Here is a tiny trained network, its code and every weight. The questions are about switching its units off for an input and a class, where a switched-off unit gives its printed mean instead of its output.

import numpy as np


def w(rows, s, z=0):
    codes = np.array(rows[::2]) - 128.0
    scale = np.full(codes.shape[1], s)
    scale[-1] = z or s
    return codes * scale


def f(y):
    return np.maximum(y, 0)


def log_softmax(a):
    a = a - a.max(-1, keepdims=True)
    return a - np.log(np.exp(a).sum(-1, keepdims=True))


def net(x, mask):
    res = np.array(x, float).reshape(1, 2) / 4 @ E
    y = f(res @ A[0][:, :-1].T + A[0][:, -1])
    res = res + np.where(mask, y, B[0][:, -1]) @ B[0][:, :-1]
    return log_softmax(res[-1] @ U[:, :-1].T + U[:, -1])


A, B = {}, {}
E = w([
[146,194,127,102,182,160,160,159,174,149,219],'x0',
[184,104,159,173,61,246,194,118,94,89,127],'x1',
],0.013)
A[0] = w([
[64,59,109,62,186,98,67,139,122,199,129,73],'n1',
[78,185,128,117,137,176,142,212,133,146,221,71],'n2',
[77,134,53,90,171,84,99,154,152,189,106,64],'n3',
[120,114,116,141,124,138,79,119,142,135,27,130],'n4',
[116,170,112,163,147,88,83,218,116,175,98,242],'n5',
[168,62,173,139,77,175,174,98,72,50,205,155],'n6',
[80,121,83,106,134,23,54,95,158,163,129,115],'n7',
[147,144,136,144,66,202,96,148,171,111,90,253],'n8',
[253,131,170,181,66,207,235,102,60,93,116,57],'n9',
[203,204,99,81,154,136,217,176,165,187,176,150],'n10',
[73,95,103,168,24,101,78,53,67,161,59,74],'n11',
[47,118,112,166,68,60,102,81,13,81,56,69],'n12',
[61,116,140,145,82,147,82,87,103,117,32,167],'n13',
[163,226,121,167,188,167,139,145,171,175,173,84],'n14',
],0.0068,0.011)
B[0] = w([
[144,179,93,109,28,74,103,197,136,171,92,187],'n1',
[115,77,243,179,33,107,140,202,154,93,193,176],'n2',
[134,160,149,104,1,59,98,159,210,207,73,190],'n3',
[128,115,146,165,140,153,179,178,98,93,206,172],'n4',
[179,104,65,121,197,144,91,24,122,118,133,247],'n5',
[210,92,42,90,144,82,73,140,166,137,93,225],'n6',
[116,155,96,79,129,70,66,139,153,160,94,224],'n7',
[130,148,103,114,199,132,73,71,139,120,143,242],'n8',
[182,164,87,90,61,43,97,164,221,117,69,228],'n9',
[76,76,175,147,180,172,127,158,128,80,154,225],'n10',
[84,103,206,198,101,91,156,164,159,76,179,191],'n11',
[100,107,194,124,95,110,121,198,137,88,157,192],'n12',
[65,85,145,151,129,181,148,120,62,94,188,211],'n13',
[88,97,218,177,123,133,103,216,148,103,135,187],'n14',
],0.0085,0.012)
U = w([
[174,177,71,97,74,89,98,138,185,152,85,33],'0',
[76,85,204,163,115,138,144,170,121,106,204,89],'1',
[151,123,42,110,228,158,108,2,88,130,157,255],'2',
[119,175,125,126,87,149,196,116,119,162,131,95],'3',
],0.012,0.0067)

Each question gives the input, the list of numbers given to net, and the class t.
The units are the neurons (one row each of A and B). Each row of codes is followed by its name. A weight is (code - 128) times the scale printed after its matrix; where a second scale follows, it is the last column's (A, B and U).
mask holds one flag per neuron, in row order. A switched-off neuron (its flag False) gives its mean, the last column of its row in B, instead of its output. The means were averaged over made-up inputs and are rounded, as every weight is.
A unit's drop is (log p(t) with every unit on - log p(t) with that unit switched off) / (log p(t) with every unit on - log p(t) with every unit switched off).
The circuit of an input: a set's keep is (log p(t) with only the set's units on - log p(t) with every unit switched off) / (log p(t) with every unit on - log p(t) with every unit switched off). Starting from the 12 units with the biggest drops (on a tie, the unit counted first), units are removed one at a time, each time the one whose removal leaves the highest keep (on an exact tie, the one counted first), for as long as the keep stays at least 0.8.
circuit, biggest first: the units of the circuit, biggest drop first
top k neurons: the k neurons with the biggest drops, biggest first
drop of u: that unit's drop, to one decimal
input [5,5], class 0: top 4 neurons	(n9, n6, n13, n11)
input [1,5], class 0: circuit, biggest first	(n9)
input [-8,-6], class 1: top 3 neurons	(n11, n13, n12)
input [3,-3], class 2: circuit, biggest first	(n9, n5)
input [-2,3], class 2: circuit, biggest first	(n3, n2)
input [3,5], class 0: top 2 neurons	(n9, n5)
input [-3,2], class 2: top 2 neurons	(n2, n14)
input [7,-6], class 1: top 2 neurons	(n10, n2)
input [8,-6], class 1: top 3 neurons	(n10, n2, n14)
input [8,-7], class 1: top 3 neurons	(n10, n2, n14)
input [3,4], class 0: top 3 neurons	(n9, n5, n13)
input [6,6], class 0: top 4 neurons	(n9, n6, n13, n11)
input [7,8], class 0: top 2 neurons	(n9, n6)
input [-2,7], class 0: drop of n9	1.8
input [-6,1], class 1: drop of n3	0.0
input [1,6], class 0: drop of n9	1.3
